Below is a small trained network, with its code and all its weights. Each question gives an input and a target symbol and asks what happens when units are switched off, that is, made to give their printed mean instead of their output.

import numpy as np


def w(rows, s, z=0):
    codes = np.array(rows[::2]) - 128.0
    scale = np.full(codes.shape[1], s)
    scale[-1] = z or s
    return codes * scale


def norm(h):
    return h / np.sqrt((h * h).mean(-1, keepdims=True) + 1e-5)


def f(y):
    return y / 2 * (1 + np.tanh(0.7978845608 * (y + 0.044715 * y**3)))


def softmax(a):
    e = np.exp(a - a.max(-1, keepdims=True))
    return e / e.sum(-1, keepdims=True)


def log_softmax(a):
    a = a - a.max(-1, keepdims=True)
    return a - np.log(np.exp(a).sum(-1, keepdims=True))


def net(x, mask):
    ids = ['βημξπω'.index(c) for c in x.split()]
    T = len(ids)
    res = E[ids] + P[:T]
    u = 0
    for l in range(2):
        r = norm(res)
        for j in range(2):
            rows = slice(3 * j, 3 * j + 3)
            q, k, v = (r @ M[l][rows].T for M in (Q, K, V))
            z = softmax(np.where(np.tri(T) > 0, q @ k.T / 3**0.5, -1e9)) @ v
            o = O[l][rows]
            res = res + np.where(mask[u + j], z, o[:, -1]) @ o[:, :-1]
        u += 2
        y = f(norm(res) @ A[l][:, :-1].T + A[l][:, -1])
        res = res + np.where(mask[u : u + 4], y, B[l][:, -1]) @ B[l][:, :-1]
        u += 4
    return log_softmax(norm(res)[-1] @ U[:, :-1].T + U[:, -1])


Q, K, V, O, A, B = {}, {}, {}, {}, {}, {}
E = w([
[54,154,140,74,154,86],'β',
[101,31,148,57,86,139],'η',
[69,156,206,128,144,143],'μ',
[103,146,196,121,216,117],'ξ',
[198,200,135,205,64,121],'π',
[130,162,6,162,64,116],'ω',
],0.021)
P = w([
[51,125,164,211,120,7],'0',
[78,143,170,161,99,76],'1',
[86,152,135,132,98,121],'2',
[124,172,148,106,104,133],'3',
[129,192,140,96,130,151],'4',
[138,213,135,82,147,169],'5',
[148,235,134,74,164,189],'6',
],0.013)
Q[0] = w([
[130,142,121,122,131,145],'0.h0',
[131,131,130,129,124,136],'0.h0',
[129,124,133,129,131,127],'0.h0',
[126,5,94,174,130,22],'0.h1',
[110,177,113,207,153,102],'0.h1',
[158,180,95,88,157,200],'0.h1',
],0.016)
K[0] = w([
[123,106,131,150,121,116],'0.h0',
[131,132,122,124,129,121],'0.h0',
[125,131,120,125,129,126],'0.h0',
[91,1,189,232,87,70],'0.h1',
[19,197,99,168,150,127],'0.h1',
[148,200,151,72,103,231],'0.h1',
],0.013)
V[0] = w([
[210,41,153,28,89,117],'0.h0',
[34,179,138,233,117,31],'0.h0',
[126,161,134,29,85,250],'0.h0',
[111,121,104,44,108,107],'0.h1',
[126,185,117,121,142,131],'0.h1',
[139,161,131,72,156,103],'0.h1',
],0.015)
O[0] = w([
[94,112,2,236,226,194,146],'0.h0',
[78,227,229,156,23,119,252],'0.h0',
[158,152,54,64,157,206,106],'0.h0',
[82,110,149,212,134,231,204],'0.h1',
[185,195,132,104,172,72,109],'0.h1',
[162,173,136,186,124,133,136],'0.h1',
],0.0091,0.012)
A[0] = w([
[157,15,105,107,104,177,38],'0.n0',
[251,78,51,180,162,95,16],'0.n1',
[101,153,172,117,101,88,33],'0.n2',
[89,125,75,137,119,133,6],'0.n3',
],0.023,0.0023)
B[0] = w([
[138,152,69,24,125,87,227],'0.n0',
[125,200,120,193,254,152,147],'0.n1',
[112,182,69,130,177,74,254],'0.n2',
[134,153,166,99,111,106,176],'0.n3',
],0.016,0.011)
Q[1] = w([
[150,131,148,61,75,155],'1.h0',
[202,41,168,186,29,106],'1.h0',
[195,236,5,145,48,176],'1.h0',
[135,149,119,225,179,193],'1.h1',
[67,169,146,118,118,28],'1.h1',
[85,131,159,17,79,203],'1.h1',
],0.021)
K[1] = w([
[105,200,60,131,194,131],'1.h0',
[3,101,154,123,136,38],'1.h0',
[122,232,177,20,187,215],'1.h0',
[68,97,127,172,98,129],'1.h1',
[137,99,126,104,77,229],'1.h1',
[141,251,125,136,129,203],'1.h1',
],0.023)
V[1] = w([
[137,140,16,67,92,150],'1.h0',
[142,134,150,70,88,204],'1.h0',
[144,156,139,252,73,133],'1.h0',
[69,133,187,183,111,117],'1.h1',
[80,154,63,142,95,163],'1.h1',
[63,122,158,123,178,140],'1.h1',
],0.041)
O[1] = w([
[62,253,166,93,116,49,178],'1.h0',
[62,154,68,110,92,179,122],'1.h0',
[112,36,229,70,122,184,107],'1.h0',
[73,218,17,143,141,178,253],'1.h1',
[149,171,171,197,183,154,201],'1.h1',
[128,158,120,187,39,135,181],'1.h1',
],0.021,0.035)
A[1] = w([
[78,65,78,1,150,95,252],'1.n0',
[117,105,48,71,95,128,137],'1.n1',
[94,133,182,61,143,139,71],'1.n2',
[181,68,56,161,117,68,63],'1.n3',
],0.049,0.0042)
B[1] = w([
[196,194,119,139,3,150,158],'1.n0',
[183,143,150,120,202,98,213],'1.n1',
[64,85,170,72,142,132,255],'1.n2',
[117,39,101,181,52,66,138],'1.n3',
],0.05,0.0083)
U = w([
[86,126,122,205,94,245,3],'β',
[78,203,76,124,68,65,178],'η',
[221,125,162,108,178,126,121],'μ',
[153,51,106,156,68,74,245],'ξ',
[186,148,191,61,2,162,105],'π',
[31,70,146,59,138,124,189],'ω',
],0.0074,0.002)

Each question gives the input, a string of symbols that net reads in full, and the target symbol t.
The units are the heads (3 rows each of Q, K, V and O) and the neurons (one row each of A and B). Each row of codes is followed by its name. A weight is (code - 128) times the scale printed after its matrix; where a second scale follows, it is the last column's (O, A, B and U).
mask holds one flag per unit, layer by layer, with each layer's heads first. A switched-off unit (its flag False) gives its mean, the last column of its rows in O or B, instead of its output. The means were averaged over made-up inputs and are rounded, as every weight is.
A unit's drop is (log p(t) with every unit on - log p(t) with that unit switched off) / (log p(t) with every unit on - log p(t) with every unit switched off).
The circuit of an input: a set's keep is (log p(t) with only the set's units on - log p(t) with every unit switched off) / (log p(t) with every unit on - log p(t) with every unit switched off). Starting from all 12 units, units are removed one at a time, each time the one whose removal leaves the highest keep (on an exact tie, the one counted first), for as long as the keep stays at least 0.8.
circuit, biggest first: the units of the circuit, biggest drop first
unit that matters most: the unit with the biggest drop
k most important neurons: the k neurons with the biggest drops, biggest first
which heads matter: for each layer, one digit per head in row order, 1 if its drop is at least 0.15 and else 0, layers parted by /
input η ω μ β η, target β: circuit, biggest first => 0.h1, 1.h0, 0.n0
input μ π ω μ, target ω: which heads matter => 00 / 11
input β μ ω π ω μ η, target β: circuit, biggest first => 0.h0, 0.n0, 1.h0
input β η ω ω η ω ω, target ω: unit that matters most => 0.n2
input η β ω η ω π, target ω: 2 most important neurons => 0.n0, 0.n1
input η β ω, target β: which heads matter => 00 / 10
input η η η μ η, target μ: 3 most important neurons => 0.n2, 0.n0, 1.n1
input ω π π β μ ω, target μ: circuit, biggest first => 1.h1, 1.h0, 1.n1, 0.h0
input μ ξ π, target ξ: 2 most important neurons => 1.n3, 0.n2
input π ω μ, target ω: circuit, biggest first => 1.h0, 1.n2
input ω μ β ω η ω π, target β: circuit, biggest first => 0.n0, 1.h0
input ω π π, target π: 2 most important neurons => 1.n0, 0.n1
input η μ ω η ω β, target ω: circuit, biggest first => 0.n0, 1.h0, 1.n2
input β ω η μ η ξ π, target ξ: 3 most important neurons => 0.n0, 0.n2, 1.n3
input ω π ω, target π: unit that matters most => 1.h0
input π η μ, target β: circuit, biggest first => 1.h0, 0.h0, 1.h1
input η β η η ξ, target β: which heads matter => 11 / 10
input β η η η ω π η, target π: which heads matter => 10 / 01
input β μ η β μ π, target β: circuit, biggest first => 1.h0, 0.n0
input η β η ω ξ ω, target ξ: unit that matters most => 1.h0
input η ξ ξ ξ η, target ξ: circuit, biggest first => 1.h0, 1.n3, 1.h1
input ω η η ω ξ ω, target ξ: circuit, biggest first => 1.h0, 1.n3, 0.n0
input ω ω ω η η μ β, target μ: which heads matter => 11 / 11
